Below is a small trained network, with its code and all its weights. Each question gives an input and a class and asks what happens when units are switched off, that is, made to give their printed mean instead of their output.

import numpy as np


def w(rows, s, z=0):
    codes = np.array(rows[::2]) - 128.0
    scale = np.full(codes.shape[1], s)
    scale[-1] = z or s
    return codes * scale


def f(y):
    return y / 2 * (1 + np.tanh(0.7978845608 * (y + 0.044715 * y**3)))


def log_softmax(a):
    a = a - a.max(-1, keepdims=True)
    return a - np.log(np.exp(a).sum(-1, keepdims=True))


def net(x, mask):
    res = np.array(x, float).reshape(1, 8) / 4 @ E
    y = f(res @ A[0][:, :-1].T + A[0][:, -1])
    res = res + np.where(mask, y, B[0][:, -1]) @ B[0][:, :-1]
    return log_softmax(res[-1] @ U[:, :-1].T + U[:, -1])


A, B = {}, {}
E = w([
[155,94,103],'x0',
[108,95,194],'x1',
[112,137,123],'x2',
[204,179,255],'x3',
[141,191,93],'x4',
[135,95,85],'x5',
[168,69,187],'x6',
[24,163,144],'x7',
],0.0097)
A[0] = w([
[183,209,221,4],'N0',
[114,208,162,126],'N1',
[159,3,147,93],'N2',
[102,112,146,83],'N3',
[35,134,47,181],'N4',
[9,147,100,219],'N5',
[141,179,174,126],'N6',
[93,144,28,190],'N7',
[70,179,92,45],'N8',
[133,61,135,113],'N9',
[140,140,150,35],'N10',
[142,98,157,88],'N11',
[175,191,80,91],'N12',
[118,30,118,63],'N13',
[160,180,85,70],'N14',
[150,181,38,81],'N15',
[115,184,127,56],'N16',
[151,216,190,55],'N17',
[136,139,141,62],'N18',
[117,98,32,130],'N19',
],0.011,0.0045)
B[0] = w([
[238,155,142,217],'N0',
[167,74,201,178],'N1',
[88,55,97,190],'N2',
[91,124,121,129],'N3',
[45,187,208,254],'N4',
[80,150,164,247],'N5',
[170,143,174,176],'N6',
[106,194,195,242],'N7',
[62,87,181,173],'N8',
[135,78,53,151],'N9',
[143,132,145,125],'N10',
[133,137,102,142],'N11',
[66,109,22,172],'N12',
[109,82,197,162],'N13',
[71,126,74,157],'N14',
[132,254,82,196],'N15',
[133,76,126,139],'N16',
[210,115,172,193],'N17',
[149,122,132,122],'N18',
[162,142,189,214],'N19',
],0.0071,0.0099)
U = w([
[84,175,156,156],'0',
[189,119,188,75],'1',
[129,5,139,243],'2',
[114,96,89,21],'3',
[115,98,88,32],'4',
[132,163,125,251],'5',
[179,164,88,151],'6',
[152,30,158,36],'7',
],0.014,0.011)

Each question gives the input, the list of numbers given to net, and the class t.
The units are the neurons (one row each of A and B). Each row of codes is followed by its name. A weight is (code - 128) times the scale printed after its matrix; where a second scale follows, it is the last column's (A, B and U).
mask holds one flag per neuron, in row order. A switched-off neuron (its flag False) gives its mean, the last column of its row in B, instead of its output. The means were averaged over made-up inputs and are rounded, as every weight is.
A unit's drop is (log p(t) with every unit on - log p(t) with that unit switched off) / (log p(t) with every unit on - log p(t) with every unit switched off).
The circuit of an input: a set's keep is (log p(t) with only the set's units on - log p(t) with every unit switched off) / (log p(t) with every unit on - log p(t) with every unit switched off). Starting from the 12 units with the biggest drops (on a tie, the unit counted first), units are removed one at a time, each time the one whose removal leaves the highest keep (on an exact tie, the one counted first), for as long as the keep stays at least 0.8.
units of the circuit, in order: the units of the circuit, biggest drop first
unit that matters most: the unit with the biggest drop
top k neurons: the k neurons with the biggest drops, biggest first
drop when u is switched off: that unit's drop, to one decimal
input [-5,1,-2,-1,3,-2,-3,-8], class 6: top 2 neurons => [N4; N5]
input [-7,-8,-8,0,4,7,-7,-4], class 0: unit that matters most => N7
input [2,-7,7,-3,-5,8,4,1], class 0: units of the circuit, in order => [N7; N4]
input [5,-1,0,1,8,-7,0,3], class 1: top 2 neurons => [N1; N17]
input [5,-4,4,-2,8,4,-6,-5], class 0: units of the circuit, in order => [N7; N4]
input [0,5,-8,7,-3,5,1,-3], class 7: top 3 neurons => [N2; N7; N15]
input [-7,-1,1,6,-2,6,-7,0], class 1: top 2 neurons => [N1; N17]
input [4,-3,-6,4,-4,-5,-5,-6], class 6: drop when N4 is switched off => 0.2
input [-7,-7,8,-2,1,2,-7,-5], class 0: drop when N15 is switched off => 0.0
input [-3,-8,-5,6,8,3,-4,2], class 6: drop when N12 is switched off => 0.1
